Here is a tiny trained network, its code and every weight. The questions are about switching its units off for an input and a target symbol, where a switched-off unit gives its printed mean instead of its output.

import numpy as np


def w(rows, s, z=0):
    codes = np.array(rows[::2]) - 128.0
    scale = np.full(codes.shape[1], s)
    scale[-1] = z or s
    return codes * scale


def norm(h):
    return h / np.sqrt((h * h).mean(-1, keepdims=True) + 1e-5)


def f(y):
    return np.maximum(y, 0)


def softmax(a):
    e = np.exp(a - a.max(-1, keepdims=True))
    return e / e.sum(-1, keepdims=True)


def log_softmax(a):
    a = a - a.max(-1, keepdims=True)
    return a - np.log(np.exp(a).sum(-1, keepdims=True))


def net(x, mask):
    ids = ['βγεηφω'.index(c) for c in x.split()]
    T = len(ids)
    res = E[ids] + P[:T]
    q, k, v = (norm(res) @ M[0].T for M in (Q, K, V))
    z = softmax(np.where(np.tri(T) > 0, q @ k.T / 3**0.5, -1e9)) @ v
    res = res + np.where(mask[0], z, O[0][:, -1]) @ O[0][:, :-1]
    y = f(norm(res) @ A[0][:, :-1].T + A[0][:, -1])
    res = res + np.where(mask[1:9], y, B[0][:, -1]) @ B[0][:, :-1]
    return log_softmax(norm(res)[-1] @ U[:, :-1].T + U[:, -1])


Q, K, V, O, A, B = {}, {}, {}, {}, {}, {}
E = w([
[138,185,80,19,122,149,108,235,231,73],'β',
[57,183,89,115,217,96,174,157,200,158],'γ',
[143,193,64,72,166,171,84,253,223,175],'ε',
[51,240,122,43,94,124,98,167,128,79],'η',
[130,76,164,77,150,192,146,147,118,72],'φ',
[59,170,137,71,133,76,149,141,106,195],'ω',
],0.0044)
P = w([
[137,122,130,207,92,143,154,165,77,165],'0',
[156,169,195,252,104,85,59,204,94,186],'1',
[203,202,40,63,33,111,192,103,250,162],'2',
[77,70,112,137,137,153,149,95,87,136],'3',
[131,129,179,152,115,184,112,165,98,238],'4',
[176,143,205,99,253,58,59,95,151,122],'5',
[41,11,118,108,198,168,110,130,88,111],'6',
],0.0052)
Q[0] = w([
[108,42,119,93,164,228,215,47,101,87],'head 1',
[67,75,150,123,151,166,188,153,100,254],'head 1',
[205,115,99,203,92,21,117,31,142,85],'head 1',
],0.0061)
K[0] = w([
[138,102,253,134,198,83,59,102,142,82],'head 1',
[24,107,150,110,197,93,128,130,119,134],'head 1',
[190,194,153,204,46,133,197,135,109,169],'head 1',
],0.0074)
V[0] = w([
[167,43,179,158,210,160,149,157,57,195],'head 1',
[68,94,180,75,106,116,88,122,39,173],'head 1',
[166,45,118,100,48,254,119,140,87,96],'head 1',
],0.0051)
O[0] = w([
[122,133,101,164,45,169,57,102,197,205,199],'head 1',
[113,191,89,255,58,92,168,167,162,102,247],'head 1',
[222,118,48,215,192,90,78,138,64,159,101],'head 1',
],0.0057,0.0015)
A[0] = w([
[140,88,128,41,194,97,93,158,82,126,201],'neuron 1',
[150,62,8,197,109,125,126,106,102,165,143],'neuron 2',
[253,121,77,111,138,144,50,57,169,131,79],'neuron 3',
[231,163,112,84,170,104,158,125,88,156,28],'neuron 4',
[125,82,158,78,69,128,133,32,95,60,18],'neuron 5',
[92,102,61,194,173,103,135,112,140,84,151],'neuron 6',
[124,215,132,103,108,165,77,184,145,181,252],'neuron 7',
[97,99,163,35,63,168,133,92,185,108,135],'neuron 8',
],0.0057,0.0028)
B[0] = w([
[138,153,48,85,56,140,186,75,188,111,210],'neuron 1',
[87,200,123,49,143,189,102,82,165,37,192],'neuron 2',
[6,92,204,138,176,149,150,150,60,158,170],'neuron 3',
[178,177,159,169,48,74,72,153,194,141,162],'neuron 4',
[136,97,13,188,136,133,165,101,87,69,137],'neuron 5',
[151,211,66,89,105,138,146,139,111,44,165],'neuron 6',
[126,33,138,108,157,119,153,74,102,82,254],'neuron 7',
[201,253,102,165,154,87,93,146,111,140,222],'neuron 8',
],0.0054,0.0063)
U = w([
[254,154,65,113,82,75,143,115,154,130,131],'β',
[135,211,219,64,138,138,124,128,160,136,59],'γ',
[103,37,156,85,155,123,164,88,112,115,248],'ε',
[125,127,128,146,158,102,185,241,42,81,108],'η',
[152,166,67,181,139,160,63,130,87,150,127],'φ',
[111,93,146,187,21,122,165,133,186,123,101],'ω',
],0.0063,0.0019)

Each question gives the input, a string of symbols that net reads in full, and the target symbol t.
The units are the heads (3 rows each of Q, K, V and O) and the neurons (one row each of A and B). Each row of codes is followed by its name. A weight is (code - 128) times the scale printed after its matrix; where a second scale follows, it is the last column's (O, A, B and U).
mask holds one flag per unit, heads first, then neurons. A switched-off unit (its flag False) gives its mean, the last column of its rows in O or B, instead of its output. The means were averaged over made-up inputs and are rounded, as every weight is.
A unit's drop is (log p(t) with every unit on - log p(t) with that unit switched off) / (log p(t) with every unit on - log p(t) with every unit switched off).
The circuit of an input: a set's keep is (log p(t) with only the set's units on - log p(t) with every unit switched off) / (log p(t) with every unit on - log p(t) with every unit switched off). Starting from all 9 units, units are removed one at a time, each time the one whose removal leaves the highest keep (on an exact tie, the one counted first), for as long as the keep stays at least 0.8.
circuit, biggest first: the units of the circuit, biggest drop first
most important unit: the unit with the biggest drop
top k neurons: the k neurons with the biggest drops, biggest first
drop when u is switched off: that unit's drop, to one decimal
input β φ ε η η ω, target β: circuit, biggest first => (neuron 1; neuron 3)
input φ β φ φ γ φ, target ε: circuit, biggest first => (neuron 3; head 1; neuron 8)
input β φ η φ ε φ, target ε: circuit, biggest first => (head 1; neuron 3; neuron 8)
input φ ε ε η φ φ β, target β: most important unit => neuron 8
input φ η γ ω η, target ω: circuit, biggest first => (head 1; neuron 7)
input γ γ φ ω ε ω β, target β: circuit, biggest first => (neuron 3; neuron 1)
input γ φ ω ω φ η φ, target η: circuit, biggest first => (head 1; neuron 8; neuron 2)
input β ω γ ε γ, target ε: top 2 neurons => (neuron 7; neuron 8)
input η ε β β ω, target β: circuit, biggest first => (head 1; neuron 1; neuron 4)
input φ γ φ γ η η, target β: circuit, biggest first => (neuron 1; head 1; neuron 4)
input φ ω ε β η, target β: circuit, biggest first => (head 1; neuron 1; neuron 4)
input φ β φ, target γ: circuit, biggest first => (neuron 3; head 1; neuron 4)
input η γ γ β γ φ, target β: top 3 neurons => (neuron 1; neuron 8; neuron 5)
input η ω γ ε η, target ε: circuit, biggest first => (neuron 7)
input γ ω γ η, target η: top 2 neurons => (neuron 1; neuron 2)
input γ γ β β γ, target β: top 2 neurons => (neuron 1; neuron 4)
input φ φ ε γ, target γ: top 2 neurons => (neuron 8; neuron 1)
input φ ω φ ε β φ φ, target φ: top 2 neurons => (neuron 8; neuron 1)
input γ ε φ ε ω, target ε: drop when neuron 7 is switched off => 0.2
input γ β φ η, target η: drop when neuron 6 is switched off => -0.1
input φ γ φ, target γ: drop when head 1 is switched off => 0.8
